In the rows, 128 means zero.
Facts:
j_100 Ω:673 μ:j_92 Σ:vitrestor λ:109
j_122 Ω:673 μ:j_699 Σ:loklel λ:109
j_124 Ω:673 μ:j_679 Σ:siple λ:605
j_125 Ω:673 μ:j_203 Σ:loklel λ:109
j_128 Ω:673 μ:j_40 Σ:loklel λ:60
j_130 Ω:673 μ:j_873 Σ:mitron λ:60
j_141 Ω:673 μ:j_315 Σ:razos λ:60
j_149 Ω:391 Σ:mitron λ:109
j_150 Ω:673 μ:j_621 Σ:dramar λ:109
j_158 Ω:569 μ:j_801 Σ:dramar λ:109
j_172 Ω:714 Σ:luvame λ:605
j_179 Ω:714 Σ:mitron λ:60
j_182 Ω:391 μ:j_245 Σ:siple λ:109
j_199 Ω:391 μ:j_952 Σ:loklel λ:109
j_203 Ω:673 μ:j_932 Σ:mitron λ:109
j_210 Ω:391 μ:j_172 Σ:dramar λ:109
j_212 Ω:673 μ:j_276 Σ:siple λ:109
j_220 Ω:569 μ:j_597 Σ:vitrestor λ:109
j_221 Ω:391 μ:j_149 Σ:mitron λ:109
j_245 Ω:391 μ:j_438 Σ:razos λ:60
j_256 Ω:71 μ:j_785 Σ:vitrestor λ:109
j_257 Ω:714 Σ:dramar λ:60
j_260 Ω:673 μ:j_956 Σ:siple λ:60
j_263 Ω:569 μ:j_826 Σ:luvame λ:605
j_265 Ω:490 μ:j_221 Σ:luvame λ:60
j_267 Ω:673 μ:j_822 Σ:loklel λ:109
j_273 Ω:391 μ:j_373 Σ:luvame λ:60
j_274 Ω:673 μ:j_829 Σ:siple λ:605
j_276 Ω:673 μ:j_619 Σ:dramar λ:109
j_28 Ω:753 μ:j_629 Σ:razos λ:60
j_29 Ω:673 μ:j_182 Σ:siple λ:109
j_291 Ω:673 μ:j_746 Σ:vitrestor λ:605
j_295 Ω:569 μ:j_329 Σ:loklel λ:109
j_301 Ω:673 μ:j_667 Σ:loklel λ:605
j_315 Ω:673 μ:j_763 Σ:dramar λ:60
j_318 Ω:673 μ:j_455 Σ:loklel λ:109
j_319 Ω:714 μ:j_415 Σ:dramar λ:109
j_32 Ω:490 μ:j_343 Σ:luvame λ:109
j_326 Ω:714 μ:j_972 Σ:loklel λ:109
j_329 Ω:673 μ:j_639 Σ:loklel λ:605
j_340 Ω:673 Σ:siple λ:60
j_343 Ω:673 μ:j_513 Σ:siple λ:109
j_350 Ω:490 μ:j_891 Σ:razos λ:60
j_356 Ω:673 μ:j_212 Σ:dramar λ:109
j_373 Ω:753 μ:j_158 Σ:vitrestor λ:109
j_383 Ω:569 μ:j_48 Σ:vitrestor λ:605
j_390 Ω:714 μ:j_941 Σ:dramar λ:605
j_40 Ω:714 μ:j_751 Σ:siple λ:605
j_409 Ω:490 μ:j_700 Σ:vitrestor λ:109
j_415 Ω:714 μ:j_851 Σ:mitron λ:60
j_426 Ω:673 μ:j_950 Σ:dramar λ:109
j_432 Ω:673 Σ:vitrestor λ:109
j_437 Ω:753 μ:j_847 Σ:vitrestor λ:109
j_438 Ω:673 μ:j_916 Σ:siple λ:605
j_441 Ω:391 μ:j_817 Σ:razos λ:605
j_444 Ω:391 μ:j_141 Σ:loklel λ:109
j_454 Ω:673 Σ:loklel λ:109
j_455 Ω:391 μ:j_645 Σ:siple λ:109
j_474 Ω:673 μ:j_717 Σ:luvame λ:60
j_48 Ω:714 μ:j_122 Σ:mitron λ:60
j_485 Ω:391 μ:j_596 Σ:dramar λ:109
j_49 Ω:753 μ:j_640 Σ:vitrestor λ:605
j_493 Ω:673 μ:j_494 Σ:luvame λ:605
j_494 Ω:673 μ:j_505 Σ:siple λ:109
j_505 Ω:391 μ:j_263 Σ:luvame λ:605
j_513 Ω:714 μ:j_437 Σ:luvame λ:109
j_52 Ω:391 μ:j_88 Σ:razos λ:60
j_53 Ω:673 μ:j_291 Σ:dramar λ:109
j_543 Ω:673 μ:j_572 Σ:vitrestor λ:605
j_545 Ω:391 μ:j_980 Σ:dramar λ:60
j_572 Ω:673 Σ:razos λ:109
j_578 Ω:673 μ:j_603 Σ:vitrestor λ:60
j_584 Ω:714 μ:j_29 Σ:mitron λ:109
j_593 Ω:673 μ:j_748 Σ:mitron λ:60
j_596 Ω:391 μ:j_810 Σ:dramar λ:109
j_597 Ω:753 μ:j_274 Σ:dramar λ:60
j_602 Ω:673 μ:j_356 Σ:siple λ:109
j_603 Ω:714 μ:j_53 Σ:siple λ:109
j_604 Ω:391 μ:j_818 Σ:vitrestor λ:109
j_612 Ω:714 μ:j_584 Σ:luvame λ:109
j_614 Ω:391 μ:j_986 Σ:dramar λ:605
j_619 Ω:673 μ:j_871 Σ:mitron λ:109
j_62 Ω:753 μ:j_543 Σ:razos λ:109
j_621 Ω:569 μ:j_62 Σ:luvame λ:60
j_629 Ω:714 μ:j_220 Σ:siple λ:605
j_639 Ω:673 μ:j_602 Σ:vitrestor λ:605
j_640 Ω:673 Σ:vitrestor λ:60
j_645 Ω:391 Σ:luvame λ:109
j_652 Ω:391 μ:j_713 Σ:dramar λ:60
j_656 Ω:753 μ:j_675 Σ:dramar λ:109
j_661 Ω:753 μ:j_179 Σ:siple λ:109
j_667 Ω:569 μ:j_390 Σ:mitron λ:60
j_672 Ω:673 μ:j_130 Σ:siple λ:109
j_675 Ω:673 μ:j_672 Σ:mitron λ:109
j_679 Ω:391 μ:j_265 Σ:vitrestor λ:109
j_687 Ω:673 μ:j_210 Σ:loklel λ:109
j_691 Ω:673 Σ:vitrestor λ:60
j_697 Ω:569 μ:j_383 Σ:vitrestor λ:109
j_698 Ω:673 Σ:luvame λ:109
j_699 Ω:391 μ:j_318 Σ:siple λ:60
j_700 Ω:391 μ:j_687 Σ:loklel λ:60
j_707 Ω:673 Σ:mitron λ:60
j_710 Ω:673 Σ:loklel λ:605
j_712 Ω:391 Σ:razos λ:605
j_713 Ω:391 μ:j_125 Σ:luvame λ:109
j_717 Ω:391 μ:j_612 Σ:luvame λ:109
j_721 Ω:673 μ:j_697 Σ:luvame λ:109
j_746 Ω:391 μ:j_199 Σ:siple λ:109
j_748 Ω:673 μ:j_935 Σ:vitrestor λ:109
j_751 Ω:391 μ:j_301 Σ:mitron λ:109
j_763 Ω:673 μ:j_441 Σ:mitron λ:109
j_77 Ω:673 μ:j_545 Σ:luvame λ:109
j_775 Ω:673 μ:j_295 Σ:mitron λ:605
j_782 Ω:673 μ:j_273 Σ:vitrestor λ:60
j_785 Ω:673 μ:j_656 Σ:vitrestor λ:109
j_786 Ω:71 μ:j_493 Σ:siple λ:109
j_788 Ω:673 Σ:luvame λ:109
j_8 Ω:391 μ:j_652 Σ:vitrestor λ:109
j_801 Ω:673 μ:j_319 Σ:loklel λ:109
j_810 Ω:673 μ:j_923 Σ:siple λ:109
j_811 Ω:714 μ:j_614 Σ:siple λ:60
j_817 Ω:569 μ:j_474 Σ:dramar λ:109
j_818 Ω:673 μ:j_900 Σ:dramar λ:605
j_822 Ω:673 μ:j_77 Σ:razos λ:60
j_826 Ω:490 μ:j_578 Σ:razos λ:605
j_829 Ω:673 μ:j_426 Σ:dramar λ:605
j_834 Ω:673 Σ:mitron λ:109
j_847 Ω:391 μ:j_8 Σ:loklel λ:109
j_851 Ω:673 μ:j_786 Σ:vitrestor λ:60
j_861 Ω:673 μ:j_256 Σ:vitrestor λ:60
j_868 Ω:391 μ:j_28 Σ:dramar λ:60
j_869 Ω:673 μ:j_782 Σ:luvame λ:60
j_871 Ω:391 μ:j_721 Σ:luvame λ:109
j_873 Ω:71 μ:j_326 Σ:dramar λ:109
j_877 Ω:391 Σ:siple λ:109
j_88 Ω:71 μ:j_409 Σ:siple λ:109
j_891 Ω:673 μ:j_604 Σ:vitrestor λ:109
j_9 Ω:391 Σ:luvame λ:60
j_900 Ω:673 μ:j_100 Σ:siple λ:60
j_903 Ω:714 μ:j_954 Σ:razos λ:605
j_916 Ω:673 μ:j_593 Σ:mitron λ:109
j_92 Ω:673 μ:j_775 Σ:razos λ:109
j_922 Ω:673 Σ:mitron λ:60
j_923 Ω:673 Σ:mitron λ:109
j_932 Ω:673 μ:j_52 Σ:razos λ:109
j_935 Ω:673 μ:j_350 Σ:loklel λ:605
j_941 Ω:673 μ:j_124 Σ:loklel λ:109
j_949 Ω:753 Σ:razos λ:109
j_950 Ω:391 μ:j_444 Σ:vitrestor λ:109
j_952 Ω:714 μ:j_49 Σ:vitrestor λ:109
j_954 Ω:569 μ:j_260 Σ:mitron λ:109
j_956 Ω:673 μ:j_869 Σ:vitrestor λ:60
j_972 Ω:714 μ:j_267 Σ:mitron λ:109
j_977 Ω:714 Σ:mitron λ:109
j_980 Ω:673 μ:j_150 Σ:mitron λ:109
j_986 Ω:391 μ:j_707 Σ:siple λ:60

Known rows:
j_543: [172  95 163 122  77  96  73 120 175 139 159 166 122 168 125  75 155 172
 174 127 110 127 178 138  94 134 122 121 121 117]
j_329: [152 110 175 119  88  86 103 170 201 122 113 125 136 136 127  67 164 178
 174 115  95 131 151 110 103  94 183 134 137  87]
j_455: [141 110 145 151  78 101  96 138 195 147 130 125 108 140 105  95 177 173
 140 149 139 146 138 125 126 117 130 136 159 123]
j_172: [172  99 167 138  59  96  91 141 188 147 144 142 153 141 123  71 157 182
 172 117 106 138 141 141  67 104 162 121 136 107]
j_438: [160 107 129 110  71 106 103 140 187 148 141 133 101 148 121  79 172 190
 153 122 110 124 137 112 130 105 149 152 147  95]
j_182: [135 108 135 129  69 113  97 142 189 152 127 123 100 142 104  98 179 186
 141 128 146 155 135 121 126 131 138 145 168 115]
j_900: [156 110 129 110 101  91 121 131 176 138 158 145  90 122 114  74 171 195
 142 144 106 129 142 123 121 129 175 146 122 102]
j_923: [133 117 121 141  90 100 113 138 187 164 145 121  94 143 108 105 168 190
 131 141 123 130 151 125 153 107 124 162 173 107]
j_980: [128 119 119 142 100 103 101 136 192 155 141 128  92 150 105 106 169 179
 139 141 113 122 154 125 150 122 106 159 185 122]
j_29: [134 113 140 126  80 106 106 143 187 157 136 122 101 156 110  99 176 183
 142 125 133 140 154 113 136 119 140 156 166 101]
j_746: [136 109 139 142  76 108  95 145 192 146 131 121 117 135  89 102 183 179
 147 145 140 154 155 150 136 111 126 143 155 113]
j_847: [108 119 180 148  68  79  99 167 197 139 107 117 156 126 110  89 166 179
 170 120 122 158 146 140  89 106 179 130 167 108]
j_656: [123 114 153 143 102  98  89 163 203 136 122 123 135 145 111  98 165 177
 162 125 110 155 166 126 110 122 138 134 179 112]
j_301: [138 116 170 113  83  81  99 170 194 127 113 128 147 134 127  68 164 186
 182 107  90 130 162 129 100  94 176 137 149  85]
j_474: [158 102 152  98  97  98 105 137 171 131 162 143 122 135 129  69 158 198
 165 107 100 149 158 135  75 146 194 128 120  91]
j_614: [150 107 150 124  70 103  90 161 200 129 122 127 139 125 118  73 168 188
 164 114 105 133 134 131 100  97 156 126 151 104]
j_667: [143 116  97 121  92  89 112 131 182 142 166 148  85 106 109  81 172 208
 140 139 107 129 129 142 145 119 151 131 147 117]
j_785: [151 104 167 141  88  95  77 118 172 146 153 153 124 178 116  96 162 165
 165 138 130 148 187 135  91 147 110 127 141 122]
j_267: [107 125 176 129 105  85  91 172 199 127 111 124 141 140 118  92 160 172
 175 118  97 142 182 122 104 119 153 145 174 100]

Rows:
No name comes twice in this set of rows, the named rows included.
[169 100 155 109  87  99 100 133 173 122 157 142 141 109 113  69 169 194
 167 129 111 159 163 166  70 134 170 112 110 104] : j_273
[130 113 141 138  87  96 105 141 187 158 138 125 109 152 107 101 175 184
 146 136 128 138 162 127 136 113 131 153 164 109] : j_810
[169 103 154 106 106  94 106 138 169 130 162 142 134 125 118  73 164 196
 167 132 103 149 177 156  82 128 174 122 110  89] : j_869
[145 115 138  92  96  96 118 150 178 129 150 134 119 118 124  72 166 208
 165 110  91 141 152 134  93 137 197 139 140  85] : j_315
[156 108 128 122  88  97 117 133 177 151 157 144 105 120 104  78 180 195
 151 147  94 128 134 145 112 139 168 143 131 113] : j_811
[161  89 167 147  80  86  76 124 177 140 153 148 118 165 114  87 159 162
 158 140 166 165 166 124 107 139 128 100 118 126] : j_697
[144 107 173 158  73  96  97 142 188 155 139 130 154 152 116  93 161 175
 164 129 132 162 154 138  70 119 155 129 154 112] : j_513
[162 112 154 115  88  97 106 160 196 131 131 120 129 141 124  75 162 181
 162 110 105 127 144 108 108  94 165 140 141  89] : j_818
[178 101 162 120  72 110  81 147 185 125 137 130 155 128 116  70 170 184
 172 118 120 150 163 153  80 102 145 112 123  96] : j_505
[118 112 174 131  93  78  89 175 197 120 105 111 138 131 114  83 161 173
 167 116 129 168 153 110 115 108 174 118 152  99] : j_295
[146  99 165 139  79  91  66 121 172 135 153 154 121 168 112  97 161 163
 168 133 145 157 177 141  93 149 114 115 138 132] : j_256
[183  97 165 119  70  95  82 123 170 147 157 156 131 163 117  69 168 177
 172 133 118 133 183 152 100 116 122 123 107 102] : j_291

The same objects again, as new rows of numbers:
Known rows:
j_172: [180 182 114 148 132 135 118 152  94 137 127 139 161 109 121]
j_834: [119 125 152 147  95 151 125 104 113 105 154 121 170 155 130]
j_53: [113 109 126 127 115 141 117 105 133 134 150 130 116 160 152]
j_891: [112 138 108 143 104 158 136 123 136 126 141 141 159 160 147]
j_871: [130 160  93 140 111 154  91 179 135 120 137 176 172 133 150]
j_810: [ 97 102 126 123 101 125 187  99 165 135 140 116 204 161 104]
j_513: [145 173 108 115 108 151 110 170 124 127 128 196 147 133 144]
j_8: [113 112 125 125 102 143 122 125 136 136 134 146 156 149 147]
j_691: [151 142 126 133 116 161 114 103 146  79 117 103 150 137 130]
j_485: [106  97 129 130 109 137 123 108 125 135 130 131 131 160 159]
j_619: [ 94 114 125 153  85 170 122 118 127 129 153 126 122 149 137]
j_639: [126 124 102 166 118 152 137 120 123 176 134  91 134 124 134]
j_847: [126 137 135 135  84 166  76 139 112 130 144 160 118 134 170]
j_326: [129 118 143 123  86 176  85 140  83 140 120 181  96 128 152]
j_383: [123 143 117 160 124 146 132 120 124 191 124 102 129 122 136]
j_158: [104 133 139 124 121 137 104 107 137 142 143 131 105 159 155]
j_415: [119 174 130 117  89 175 117 100 138 108 127 110  11 127 143]
j_851: [139 156 113 111 113 161 103 105 168 113 136 109  72 133 144]
j_941: [134 136 128 134  90 174  80 132 116 129 154 161 116 142 169]

Rows:
No name comes twice in this set of rows, the named rows included.
[113 138 154 140  94 154 139 112  96 101 135 134 136 151 126] : j_977
[169 145 131 163 112 152  87 117  91 148 148 103 132 117 153] : j_710
[111 138 132 141  79 171 146 105 133 134 152 131 140 159 156] : j_916
[170 186 111 126 121 158  84 151 147  68 114 143 179 117 144] : j_9
[113 127 112 112 100 151 168  88 192 114 115  88 138 142 106] : j_260
[135 138 133 134 123 161 130  89 110  83  97 114  97 139 135] : j_257
[102 103 139 135 110 112 186 103 152 102 129 108 230 161  99] : j_877
[122 124 141 128  75 167 137  95 131 141 153 132 141 155 161] : j_763
[112 157 132 128  74 163 155 105 112 136 131 151 109 156 161] : j_584
[161 186  97 111 107 170  92 153 145  96 106 162 111 113 150] : j_265
[147 160 127 127  88 185  64 124 131 111 115 129  83 116 175] : j_700
[155 174 106 115  95 144 107 162 141 130 138 184 203 143 172] : j_717
[152 126 110 117 105 153  88 164 137 139 135 186 189 131 138] : j_77

